Here is a tiny trained network, its code and every weight. The questions are about switching its units off for an input and a target symbol, where a switched-off unit gives its printed mean instead of its output.

import numpy as np


def w(rows, s, z=0):
    codes = np.array(rows[::2]) - 128.0
    scale = np.full(codes.shape[1], s)
    scale[-1] = z or s
    return codes * scale


def norm(h):
    return h / np.sqrt((h * h).mean(-1, keepdims=True) + 1e-5)


def f(y):
    return np.maximum(y, 0)


def softmax(a):
    e = np.exp(a - a.max(-1, keepdims=True))
    return e / e.sum(-1, keepdims=True)


def log_softmax(a):
    a = a - a.max(-1, keepdims=True)
    return a - np.log(np.exp(a).sum(-1, keepdims=True))


def net(x, mask):
    ids = ['αβδεζηξπσψ'.index(c) for c in x.split()]
    T = len(ids)
    res = E[ids] + P[:T]
    u = 0
    for l in range(2):
        q, k, v = (norm(res) @ M[l].T for M in (Q, K, V))
        z = softmax(np.where(np.tri(T) > 0, q @ k.T / 3**0.5, -1e9)) @ v
        res = res + np.where(mask[u], z, O[l][:, -1]) @ O[l][:, :-1]
        u += 1
        y = f(norm(res) @ A[l][:, :-1].T + A[l][:, -1])
        res = res + np.where(mask[u : u + 16], y, B[l][:, -1]) @ B[l][:, :-1]
        u += 16
    return log_softmax(norm(res)[-1] @ U[:, :-1].T + U[:, -1])


Q, K, V, O, A, B = {}, {}, {}, {}, {}, {}
E = w([
[125,160,60,68,83,141,153,121,95,196,99,91],'α',
[102,174,183,71,137,90,182,174,44,153,152,129],'β',
[21,166,171,196,199,177,193,85,199,84,103,233],'δ',
[88,101,109,115,162,134,137,139,1,154,150,137],'ε',
[185,169,144,107,109,103,64,135,67,111,138,167],'ζ',
[87,171,107,106,129,108,100,241,92,71,99,109],'η',
[116,134,114,57,177,184,102,116,133,131,158,80],'ξ',
[126,158,152,108,187,61,118,123,51,123,90,96],'π',
[138,110,149,70,166,111,113,198,112,184,152,197],'σ',
[128,88,72,123,153,159,43,172,54,106,67,136],'ψ',
],0.0075)
P = w([
[170,55,254,58,132,93,45,98,39,234,131,13],'0',
[147,74,207,105,109,121,112,135,107,161,144,35],'1',
[149,111,174,105,128,123,108,137,102,150,131,84],'2',
[147,140,152,119,136,131,126,133,110,143,129,115],'3',
[141,162,135,128,142,131,130,122,122,125,130,142],'4',
[129,175,125,136,143,134,134,104,130,109,138,165],'5',
[117,183,116,143,151,133,144,101,138,87,131,183],'6',
[110,188,115,159,147,134,152,90,144,69,137,204],'7',
[104,200,99,168,154,130,158,89,150,49,139,224],'8',
],0.0036)
Q[0] = w([
[93,185,114,55,188,123,91,180,2,144,124,154],'L0H0',
[189,86,166,177,102,140,83,171,153,180,92,77],'L0H0',
[122,153,116,163,125,98,122,99,185,86,161,136],'L0H0',
],0.005)
K[0] = w([
[97,242,7,143,140,194,183,1,211,70,126,243],'L0H0',
[223,130,87,29,128,123,93,193,47,169,182,36],'L0H0',
[67,33,159,151,87,91,120,110,148,163,129,110],'L0H0',
],0.0035)
V[0] = w([
[90,145,179,166,92,141,153,87,202,194,84,194],'L0H0',
[148,153,26,127,26,45,156,134,116,208,91,122],'L0H0',
[73,81,56,85,124,178,159,3,234,126,127,43],'L0H0',
],0.0031)
O[0] = w([
[224,160,129,160,93,238,107,197,147,126,124,131,1],'L0H0',
[108,100,223,65,178,198,142,69,149,44,126,155,216],'L0H0',
[206,130,124,167,141,91,254,100,124,61,170,115,154],'L0H0',
],0.0044,0.0016)
A[0] = w([
[142,95,89,154,107,95,127,242,233,109,151,161,72],'L0N0',
[230,119,105,224,45,150,86,210,220,123,105,179,118],'L0N1',
[210,168,147,129,135,150,136,145,120,170,173,142,67],'L0N2',
[92,98,151,116,84,139,152,121,64,163,131,100,86],'L0N3',
[191,183,121,107,112,122,141,75,112,159,118,125,136],'L0N4',
[177,169,141,171,160,146,171,253,103,158,139,102,47],'L0N5',
[119,95,160,166,130,157,164,114,67,119,176,150,48],'L0N6',
[69,112,112,111,140,130,131,74,179,113,81,142,45],'L0N7',
[112,94,130,132,101,94,113,120,97,41,127,126,140],'L0N8',
[172,99,144,138,146,106,131,149,158,165,148,160,106],'L0N9',
[186,87,166,119,110,156,139,161,199,126,120,152,101],'L0N10',
[135,67,202,165,151,72,103,86,144,158,134,175,94],'L0N11',
[171,109,86,216,108,183,27,136,74,84,162,88,109],'L0N12',
[150,174,54,174,91,172,100,162,134,108,129,74,68],'L0N13',
[76,111,251,240,168,172,163,73,175,220,91,129,4],'L0N14',
[80,173,112,172,120,145,149,144,90,129,160,121,112],'L0N15',
],0.0044,0.0019)
B[0] = w([
[153,113,19,117,88,147,156,113,158,127,149,119,143],'L0N0',
[80,123,93,40,35,198,253,50,132,24,80,74,167],'L0N1',
[97,144,163,151,107,89,114,138,152,120,154,127,164],'L0N2',
[125,177,90,171,132,125,110,157,131,130,103,163,252],'L0N3',
[144,104,157,198,100,120,85,163,95,94,101,70,255],'L0N4',
[47,130,135,219,104,18,59,119,140,108,146,187,179],'L0N5',
[97,134,105,145,151,138,152,115,148,156,75,207,163],'L0N6',
[147,118,145,167,155,150,140,180,114,139,145,66,170],'L0N7',
[105,114,94,140,80,145,102,116,185,85,113,150,165],'L0N8',
[149,76,105,148,160,123,148,56,134,133,151,144,142],'L0N9',
[98,129,156,110,65,170,137,65,142,152,119,156,132],'L0N10',
[194,86,153,162,193,162,110,135,148,137,70,85,161],'L0N11',
[162,76,103,151,171,131,194,197,56,96,167,88,174],'L0N12',
[228,133,178,125,155,106,128,164,126,152,96,110,177],'L0N13',
[89,99,209,109,227,195,75,168,118,128,185,57,156],'L0N14',
[176,154,145,159,158,114,118,160,165,160,86,126,188],'L0N15',
],0.0042,0.0029)
Q[1] = w([
[104,7,200,184,124,62,51,147,168,149,163,255],'L1H0',
[151,129,125,128,70,154,174,121,131,186,32,143],'L1H0',
[170,148,135,140,61,131,102,132,76,86,41,164],'L1H0',
],0.0094)
K[1] = w([
[88,116,119,76,106,106,49,143,94,224,123,78],'L1H0',
[126,86,246,50,130,211,117,68,106,53,110,160],'L1H0',
[2,133,177,90,150,240,124,109,183,107,104,138],'L1H0',
],0.0066)
V[1] = w([
[100,147,3,82,147,216,101,46,163,171,110,76],'L1H0',
[78,188,93,158,58,142,218,202,114,228,36,133],'L1H0',
[76,93,197,157,232,149,158,102,182,190,166,141],'L1H0',
],0.0036)
O[1] = w([
[28,53,10,87,103,181,59,91,146,202,154,67,252],'L1H0',
[99,179,124,178,4,152,225,84,90,150,79,175,150],'L1H0',
[77,164,171,113,235,105,184,21,168,214,205,154,145],'L1H0',
],0.0044,0.002)
A[1] = w([
[121,162,121,80,163,140,144,94,108,93,106,97,122],'L1N0',
[161,38,141,127,160,128,153,145,104,149,122,144,116],'L1N1',
[139,148,183,119,146,99,152,111,103,163,185,198,105],'L1N2',
[140,144,187,140,77,109,118,201,169,79,105,98,130],'L1N3',
[100,175,137,113,97,112,113,119,94,159,113,108,143],'L1N4',
[158,88,122,124,127,127,78,183,151,89,112,108,92],'L1N5',
[244,117,149,123,121,135,56,165,165,123,149,167,119],'L1N6',
[78,125,95,104,146,103,112,79,81,156,131,172,149],'L1N7',
[106,160,190,143,124,104,197,170,127,146,141,189,145],'L1N8',
[180,110,156,94,164,119,162,116,186,207,172,204,80],'L1N9',
[119,98,99,129,2,171,119,119,167,176,139,124,102],'L1N10',
[139,129,79,160,77,80,155,152,127,135,144,139,123],'L1N11',
[160,82,109,79,158,127,94,101,184,163,169,155,110],'L1N12',
[75,29,136,183,136,151,102,186,158,147,118,134,76],'L1N13',
[123,82,159,190,149,49,121,65,143,98,66,97,3],'L1N14',
[139,154,167,118,191,100,107,163,117,156,102,160,159],'L1N15',
],0.0072,0.0038)
B[1] = w([
[118,95,142,163,110,87,108,142,123,165,127,138,216],'L1N0',
[81,145,117,171,115,120,173,126,147,153,176,181,160],'L1N1',
[130,105,153,88,83,142,128,179,164,117,104,170,179],'L1N2',
[72,176,107,103,107,116,81,63,131,134,163,161,158],'L1N3',
[132,120,140,149,158,120,146,140,150,102,174,169,227],'L1N4',
[164,136,133,165,127,172,130,163,108,159,143,160,156],'L1N5',
[170,157,133,87,170,201,152,67,91,74,121,109,161],'L1N6',
[134,167,103,112,135,163,179,124,112,92,118,134,253],'L1N7',
[131,108,104,61,151,140,105,169,110,131,121,84,186],'L1N8',
[151,130,36,160,62,180,99,112,151,152,98,210,159],'L1N9',
[74,77,129,137,79,210,125,114,120,97,66,109,196],'L1N10',
[115,115,145,128,144,172,98,112,145,135,114,105,164],'L1N11',
[121,182,31,87,132,98,137,140,146,152,102,85,177],'L1N12',
[188,139,178,144,122,86,109,162,175,170,140,122,162],'L1N13',
[142,61,86,156,132,62,145,80,165,80,1,85,133],'L1N14',
[159,115,129,160,94,127,143,67,157,90,130,119,214],'L1N15',
],0.0077,0.0058)
U = w([
[183,68,97,207,177,127,75,245,58,163,131,147,37],'α',
[232,189,166,111,154,189,87,43,74,73,173,107,119],'β',
[208,154,102,117,73,133,145,85,225,208,115,202,118],'δ',
[166,120,207,15,98,79,171,204,135,89,130,118,146],'ε',
[97,162,41,60,227,109,111,144,144,152,133,32,136],'ζ',
[48,210,153,156,70,41,29,130,104,143,152,166,120],'η',
[46,47,112,116,91,208,106,120,94,116,60,122,131],'ξ',
[161,87,160,192,157,16,121,77,159,81,80,120,249],'π',
[84,141,136,182,177,114,255,99,82,143,196,199,95],'σ',
[110,134,224,171,218,191,117,145,231,171,138,95,151],'ψ',
],0.0054,0.0018)

Each question gives the input, a string of symbols that net reads in full, and the target symbol t.
The units are the heads (3 rows each of Q, K, V and O) and the neurons (one row each of A and B). Each row of codes is followed by its name. A weight is (code - 128) times the scale printed after its matrix; where a second scale follows, it is the last column's (O, A, B and U).
mask holds one flag per unit, layer by layer, with each layer's heads first. A switched-off unit (its flag False) gives its mean, the last column of its rows in O or B, instead of its output. The means were averaged over made-up inputs and are rounded, as every weight is.
A unit's drop is (log p(t) with every unit on - log p(t) with that unit switched off) / (log p(t) with every unit on - log p(t) with every unit switched off).
The circuit of an input: a set's keep is (log p(t) with only the set's units on - log p(t) with every unit switched off) / (log p(t) with every unit on - log p(t) with every unit switched off). Starting from the 12 units with the biggest drops (on a tie, the unit counted first), units are removed one at a time, each time the one whose removal leaves the highest keep (on an exact tie, the one counted first), for as long as the keep stays at least 0.8.
units of the circuit, in order: the units of the circuit, biggest drop first
most important unit: the unit with the biggest drop
top k neurons: the k neurons with the biggest drops, biggest first
k most important neurons of layer l: the k neurons of layer l with the biggest drops, biggest first
input α α α ξ β β α α, target ξ: units of the circuit, in order => [L0H0 L1H0 L1N10]
input ζ ξ π α ξ, target π: units of the circuit, in order => [L0H0 L1H0 L1N0]
input α α ζ ξ α ξ ξ ζ, target ζ: units of the circuit, in order => [L1H0]
input ε π σ ε δ ε ε ε ξ, target β: units of the circuit, in order => [L0H0 L0N13 L1N6]
input σ ε α ε ψ β ψ, target α: top 3 neurons => [L1N13 L0N12 L1N10]
input ε ε α α ξ α β, target ε: units of the circuit, in order => [L1N8 L1N2]
input α α ξ η ξ, target η: units of the circuit, in order => [L1H0 L1N3 L1N7]
input α δ α ζ, target ε: top 2 neurons => [L0N1 L1N2]
input δ ε ξ ε α α, target δ: units of the circuit, in order => [L1H0 L1N9 L1N2]
input α ζ ξ α ξ α δ, target ψ: units of the circuit, in order => [L1N13 L0N14]
input ξ α ζ ε η ζ α, target β: units of the circuit, in order => [L1H0 L1N6 L1N3]
input ζ ε ψ ξ ξ β η, target η: units of the circuit, in order => [L1N3 L1N7]
input ε ζ ξ ξ α ε ζ, target ζ: units of the circuit, in order => [L1H0 L1N12]
input ζ ξ β α π, target π: most important unit => L1N14
input ξ α α δ β α ζ, target ε: 2 most important neurons of layer 0 => [L0N1 L0N14]
input ζ α α ψ σ ζ, target ξ: top 2 neurons => [L0N3 L1N10]
input α δ α σ σ, target ξ: 3 most important neurons of layer 0 => [L0N5 L0N2 L0N1]
input β ξ σ α β α ξ, target δ: top 3 neurons => [L1N9 L0N9 L0N4]
input δ ψ σ α ζ ξ, target β: top 3 neurons => [L1N6 L0N13 L1N3]
input δ α α α β ζ β, target η: most important unit => L0N5
input ξ α ε α δ α σ, target ξ: top 2 neurons => [L0N1 L0N5]
input ξ α α ξ, target ξ: top 2 neurons => [L0N3 L1N10]
input ξ β ξ α α α β ξ α, target ε: top 2 neurons => [L1N8 L0N4]
input α α α ζ α ξ π σ, target δ: 2 most important neurons of layer 0 => [L0N11 L0N1]
input α ε ξ δ α δ, target ξ: 2 most important neurons of layer 0 => [L0N14 L0N1]
input σ α ξ π β, target ε: top 3 neurons => [L1N8 L1N2 L1N15]
input α α π α π α, target π: top 2 neurons => [L1N0 L0N4]
input ε α ψ σ π η η ζ α, target α: top neuron => [L0N7]
input δ α β ε ξ β, target η: top 3 neurons => [L0N5 L1N3 L0N2]
